Below is a small trained network, with its code and all its weights. Each question gives an input and a class and asks what happens when units are switched off, that is, made to give their printed mean instead of their output.

import numpy as np


def w(rows, s, z=0):
    codes = np.array(rows[::2]) - 128.0
    scale = np.full(codes.shape[1], s)
    scale[-1] = z or s
    return codes * scale


def norm(h):
    return h / np.sqrt((h * h).mean(-1, keepdims=True) + 1e-5)


def f(y):
    return y / 2 * (1 + np.tanh(0.7978845608 * (y + 0.044715 * y**3)))


def log_softmax(a):
    a = a - a.max(-1, keepdims=True)
    return a - np.log(np.exp(a).sum(-1, keepdims=True))


def net(x, mask):
    res = np.array(x, float).reshape(1, 2) / 4 @ E
    u = 0
    for l in range(2):
        y = f(norm(res) @ A[l][:, :-1].T + A[l][:, -1])
        res = res + np.where(mask[u : u + 10], y, B[l][:, -1]) @ B[l][:, :-1]
        u += 10
    return log_softmax(norm(res)[-1] @ U[:, :-1].T + U[:, -1])


A, B = {}, {}
E = w([
[105,2,102,229,37,108,179,130],'x0',
[242,113,34,25,86,150,79,234],'x1',
],0.0087)
A[0] = w([
[114,75,209,217,116,194,98,61,147],'L0N0',
[94,80,126,149,62,39,154,213,80],'L0N1',
[159,131,198,115,51,140,70,77,51],'L0N2',
[124,112,52,76,121,197,30,152,118],'L0N3',
[231,60,77,135,125,133,70,158,118],'L0N4',
[85,168,122,63,164,162,48,134,116],'L0N5',
[44,168,137,107,161,126,176,40,116],'L0N6',
[71,119,113,66,136,205,124,120,5],'L0N7',
[192,94,82,255,212,137,77,135,152],'L0N8',
[119,155,103,109,106,126,162,91,72],'L0N9',
],0.0076,0.0028)
B[0] = w([
[172,143,86,68,172,86,119,150,232],'L0N0',
[136,171,250,83,68,200,28,147,196],'L0N1',
[142,143,101,150,105,174,124,156,114],'L0N2',
[187,77,68,122,164,160,121,105,240],'L0N3',
[161,116,65,111,198,71,167,106,255],'L0N4',
[201,163,188,76,85,164,27,205,218],'L0N5',
[199,93,51,136,162,147,163,162,239],'L0N6',
[136,165,85,176,1,94,139,128,120],'L0N7',
[254,148,120,96,71,131,141,194,144],'L0N8',
[58,140,115,89,127,156,158,154,118],'L0N9',
],0.007,0.0061)
A[1] = w([
[136,114,221,147,80,171,79,153,2],'L1N0',
[113,196,125,135,98,173,162,148,58],'L1N1',
[141,98,139,144,8,127,138,139,47],'L1N2',
[192,132,121,74,162,102,92,137,194],'L1N3',
[122,205,155,161,174,86,123,98,195],'L1N4',
[136,106,90,87,85,168,102,178,32],'L1N5',
[104,90,96,150,70,148,163,153,241],'L1N6',
[176,64,100,65,148,154,115,146,105],'L1N7',
[88,171,136,115,117,160,122,156,62],'L1N8',
[112,48,94,143,64,108,143,132,198],'L1N9',
],0.012,0.0033)
B[1] = w([
[154,93,60,184,161,95,191,88,150],'L1N0',
[50,106,193,107,173,114,84,162,123],'L1N1',
[53,192,223,81,106,136,2,179,152],'L1N2',
[61,48,177,129,50,102,136,90,253],'L1N3',
[175,101,46,90,89,134,90,165,164],'L1N4',
[155,123,40,82,242,122,167,158,179],'L1N5',
[141,133,84,38,139,122,88,129,145],'L1N6',
[61,200,165,232,129,128,155,111,228],'L1N7',
[59,114,139,84,107,130,102,127,127],'L1N8',
[177,164,111,42,128,176,87,117,162],'L1N9',
],0.0081,0.015)
U = w([
[117,120,161,43,104,137,35,128,209],'0',
[166,73,2,77,187,98,158,94,145],'1',
[64,84,176,180,109,91,156,96,238],'2',
[141,191,162,166,139,157,149,135,6],'3',
[165,177,157,168,124,159,153,148,39],'4',
[145,191,162,178,135,180,147,133,2],'5',
[104,177,143,139,150,172,151,128,7],'6',
],0.016,0.0044)

Each question gives the input, the list of numbers given to net, and the class t.
The units are the neurons (one row each of A and B). Each row of codes is followed by its name. A weight is (code - 128) times the scale printed after its matrix; where a second scale follows, it is the last column's (A, B and U).
mask holds one flag per neuron, layer by layer. A switched-off neuron (its flag False) gives its mean, the last column of its row in B, instead of its output. The means were averaged over made-up inputs and are rounded, as every weight is.
A unit's drop is (log p(t) with every unit on - log p(t) with that unit switched off) / (log p(t) with every unit on - log p(t) with every unit switched off).
The circuit of an input: a set's keep is (log p(t) with only the set's units on - log p(t) with every unit switched off) / (log p(t) with every unit on - log p(t) with every unit switched off). Starting from the 12 units with the biggest drops (on a tie, the unit counted first), units are removed one at a time, each time the one whose removal leaves the highest keep (on an exact tie, the one counted first), for as long as the keep stays at least 0.8.
circuit, biggest first: the units of the circuit, biggest drop first
unit that matters most: the unit with the biggest drop
k most important neurons: the k neurons with the biggest drops, biggest first
top k neurons in layer l: the k neurons of layer l with the biggest drops, biggest first
drop of u: that unit's drop, to one decimal
input [-1,2], class 2: circuit, biggest first : [L1N7 L1N3]
input [-6,-7], class 1: circuit, biggest first : [L0N6 L1N4]
input [6,-7], class 1: circuit, biggest first : [L1N7 L1N3]
input [-2,1], class 2: unit that matters most : L1N3
input [-4,-4], class 0: 2 most important neurons : [L0N4 L1N5]
input [-5,-5], class 0: 2 most important neurons : [L0N4 L1N5]
input [7,-8], class 1: top 2 neurons in layer 0 : [L0N0 L0N5]
input [-1,3], class 2: top 2 neurons in layer 1 : [L1N7 L1N3]
input [-6,-6], class 0: top 2 neurons in layer 1 : [L1N5 L1N0]
input [0,3], class 2: 4 most important neurons : [L1N7 L0N6 L1N3 L1N4]
input [5,3], class 0: 2 most important neurons : [L1N2 L0N1]
input [-3,1], class 2: top 2 neurons in layer 1 : [L1N3 L1N9]
input [-2,-4], class 1: top 2 neurons in layer 0 : [L0N5 L0N3]
input [-2,2], class 2: unit that matters most : L1N3
input [8,6], class 0: 2 most important neurons : [L1N2 L0N1]
input [2,0], class 2: drop of L1N0 : 0.9
input [7,-2], class 0: drop of L1N2 : 0.4
input [8,4], class 0: drop of L1N2 : 0.8
input [7,-5], class 0: drop of L1N6 : 0.0
input [2,-5], class 1: top neuron in layer 0 : [L0N5]
